Below is a small trained network, with its code and all its weights. Each question gives an input and a target symbol and asks what happens when units are switched off, that is, made to give their printed mean instead of their output.

import numpy as np


def w(rows, s, z=0):
    codes = np.array(rows[::2]) - 128.0
    scale = np.full(codes.shape[1], s)
    scale[-1] = z or s
    return codes * scale


def f(y):
    return y / 2 * (1 + np.tanh(0.7978845608 * (y + 0.044715 * y**3)))


def softmax(a):
    e = np.exp(a - a.max(-1, keepdims=True))
    return e / e.sum(-1, keepdims=True)


def log_softmax(a):
    a = a - a.max(-1, keepdims=True)
    return a - np.log(np.exp(a).sum(-1, keepdims=True))


def net(x, mask):
    ids = ['ΔΨαεζμπτ'.index(c) for c in x.split()]
    T = len(ids)
    res = E[ids] + P[:T]
    r = res
    for j in range(2):
        rows = slice(2 * j, 2 * j + 2)
        q, k, v = (r @ M[0][rows].T for M in (Q, K, V))
        z = softmax(np.where(np.tri(T) > 0, q @ k.T / 2**0.5, -1e9)) @ v
        o = O[0][rows]
        res = res + np.where(mask[j], z, o[:, -1]) @ o[:, :-1]
    y = f(res @ A[0][:, :-1].T + A[0][:, -1])
    res = res + np.where(mask[2:26], y, B[0][:, -1]) @ B[0][:, :-1]
    return log_softmax(res[-1] @ U[:, :-1].T + U[:, -1])


Q, K, V, O, A, B = {}, {}, {}, {}, {}, {}
E = w([
[252,166,179],'Δ',
[167,170,122],'Ψ',
[148,196,137],'α',
[128,142,89],'ε',
[138,179,160],'ζ',
[155,147,157],'μ',
[138,153,182],'π',
[105,76,128],'τ',
],0.017)
P = w([
[254,71,169],'0',
[137,115,137],'1',
[118,116,128],'2',
[105,109,117],'3',
[47,109,84],'4',
[41,110,91],'5',
],0.0076)
Q[0] = w([
[6,54,42],'H1',
[28,114,89],'H1',
[198,101,150],'H2',
[206,180,179],'H2',
],0.022)
K[0] = w([
[5,43,77],'H1',
[56,133,109],'H1',
[168,85,72],'H2',
[228,115,130],'H2',
],0.023)
V[0] = w([
[129,75,250],'H1',
[148,27,84],'H1',
[171,62,154],'H2',
[188,210,40],'H2',
],0.02)
O[0] = w([
[223,139,50,254],'H1',
[126,34,87,98],'H1',
[58,114,84,235],'H2',
[134,8,209,175],'H2',
],0.015,0.0097)
A[0] = w([
[89,161,122,87],'N1',
[101,70,80,124],'N2',
[30,75,113,71],'N3',
[66,127,120,254],'N4',
[132,146,149,105],'N5',
[183,197,181,91],'N6',
[4,125,90,46],'N7',
[156,107,134,134],'N8',
[146,86,152,88],'N9',
[42,91,29,107],'N10',
[88,112,84,131],'N11',
[143,120,136,122],'N12',
[155,114,140,142],'N13',
[154,134,86,155],'N14',
[122,113,160,152],'N15',
[146,135,94,28],'N16',
[88,145,50,99],'N17',
[52,128,155,115],'N18',
[143,119,181,131],'N19',
[43,32,71,52],'N20',
[100,225,176,152],'N21',
[155,137,81,140],'N22',
[116,113,149,134],'N23',
[141,120,133,121],'N24',
],0.012,0.0059)
B[0] = w([
[52,115,90,127],'N1',
[116,94,152,204],'N2',
[193,47,133,172],'N3',
[40,59,52,164],'N4',
[157,135,133,124],'N5',
[202,162,186,189],'N6',
[250,204,208,160],'N7',
[86,135,130,164],'N8',
[91,191,70,161],'N9',
[128,143,232,224],'N10',
[109,133,150,165],'N11',
[127,109,157,136],'N12',
[99,138,140,159],'N13',
[134,94,168,250],'N14',
[138,193,79,149],'N15',
[172,172,56,169],'N16',
[70,87,37,221],'N17',
[179,135,176,151],'N18',
[82,192,93,158],'N19',
[49,252,74,214],'N20',
[102,61,73,172],'N21',
[152,100,177,255],'N22',
[151,163,82,138],'N23',
[116,122,136,136],'N24',
],0.019,0.0097)
U = w([
[118,56,173,245],'Δ',
[196,158,62,82],'Ψ',
[90,103,65,3],'α',
[98,207,64,87],'ε',
[110,183,104,197],'ζ',
[143,254,155,79],'μ',
[164,191,228,143],'π',
[54,166,222,106],'τ',
],0.0062,0.0046)

Each question gives the input, a string of symbols that net reads in full, and the target symbol t.
The units are the heads (2 rows each of Q, K, V and O) and the neurons (one row each of A and B). Each row of codes is followed by its name. A weight is (code - 128) times the scale printed after its matrix; where a second scale follows, it is the last column's (O, A, B and U).
mask holds one flag per unit, heads first, then neurons. A switched-off unit (its flag False) gives its mean, the last column of its rows in O or B, instead of its output. The means were averaged over made-up inputs and are rounded, as every weight is.
A unit's drop is (log p(t) with every unit on - log p(t) with that unit switched off) / (log p(t) with every unit on - log p(t) with every unit switched off).
The circuit of an input: a set's keep is (log p(t) with only the set's units on - log p(t) with every unit switched off) / (log p(t) with every unit on - log p(t) with every unit switched off). Starting from the 12 units with the biggest drops (on a tie, the unit counted first), units are removed one at a time, each time the one whose removal leaves the highest keep (on an exact tie, the one counted first), for as long as the keep stays at least 0.8.
units of the circuit, in order: the units of the circuit, biggest drop first
unit that matters most: the unit with the biggest drop
k most important neurons: the k neurons with the biggest drops, biggest first
which heads matter: for each layer, one digit per head in row order, 1 if its drop is at least 0.15 and else 0, layers parted by /
drop when u is switched off: that unit's drop, to one decimal
input Δ ζ μ π, target τ: unit that matters most : H2
input π ζ α ζ π, target π: 3 most important neurons : (N6; N17; N20)
input ε π μ μ μ ε, target μ: units of the circuit, in order : (N7; N20; H1)
input μ ε μ ε, target μ: units of the circuit, in order : (H1; N7; N20)
input μ ζ μ ζ ζ, target π: units of the circuit, in order : (H2; N17)
input μ μ π π τ Ψ, target Ψ: units of the circuit, in order : (H2; N10; N20)
input π μ μ τ, target τ: units of the circuit, in order : (N10; H1; N20; N2)
input ζ τ ε, target τ: units of the circuit, in order : (H1; N10; N20; N2)
input π τ Ψ Ψ, target Ψ: units of the circuit, in order : (H1; N16)
input τ ζ ζ, target α: units of the circuit, in order : (N21; H2; H1)
input ζ τ ζ π, target π: units of the circuit, in order : (H1; N17; N20)
input π Ψ μ, target Ψ: units of the circuit, in order : (H1; N10)
input τ μ μ, target α: 2 most important neurons : (N17; N21)
input α ζ μ π, target μ: 4 most important neurons : (N17; N19; N6; N15)
input ζ ε π μ ε, target π: 3 most important neurons : (N7; N3; N18)
input τ μ π ζ, target α: units of the circuit, in order : (H2; N21; N17; N20)
input μ μ μ μ Ψ, target Δ: units of the circuit, in order : (N20)
input α Ψ μ ζ, target μ: 3 most important neurons : (N17; N19; N6)
input π τ ζ, target Ψ: 2 most important neurons : (N16; N17)
input π ε ζ μ, target Ψ: most important neuron : (N16)
input α μ μ ζ τ, target τ: 4 most important neurons : (N10; N20; N17; N4)
input π π ε, target π: 2 most important neurons : (N7; N18)
input π μ α, target Ψ: 2 most important neurons : (N16; N17)
input Δ π Ψ, target τ: which heads matter : 01
input Ψ ζ τ α, target ε: drop when N9 is switched off : 0.2
input α α ε, target ε: drop when N23 is switched off : 0.1
input Ψ μ μ ζ, target ε: drop when H1 is switched off : 0.4
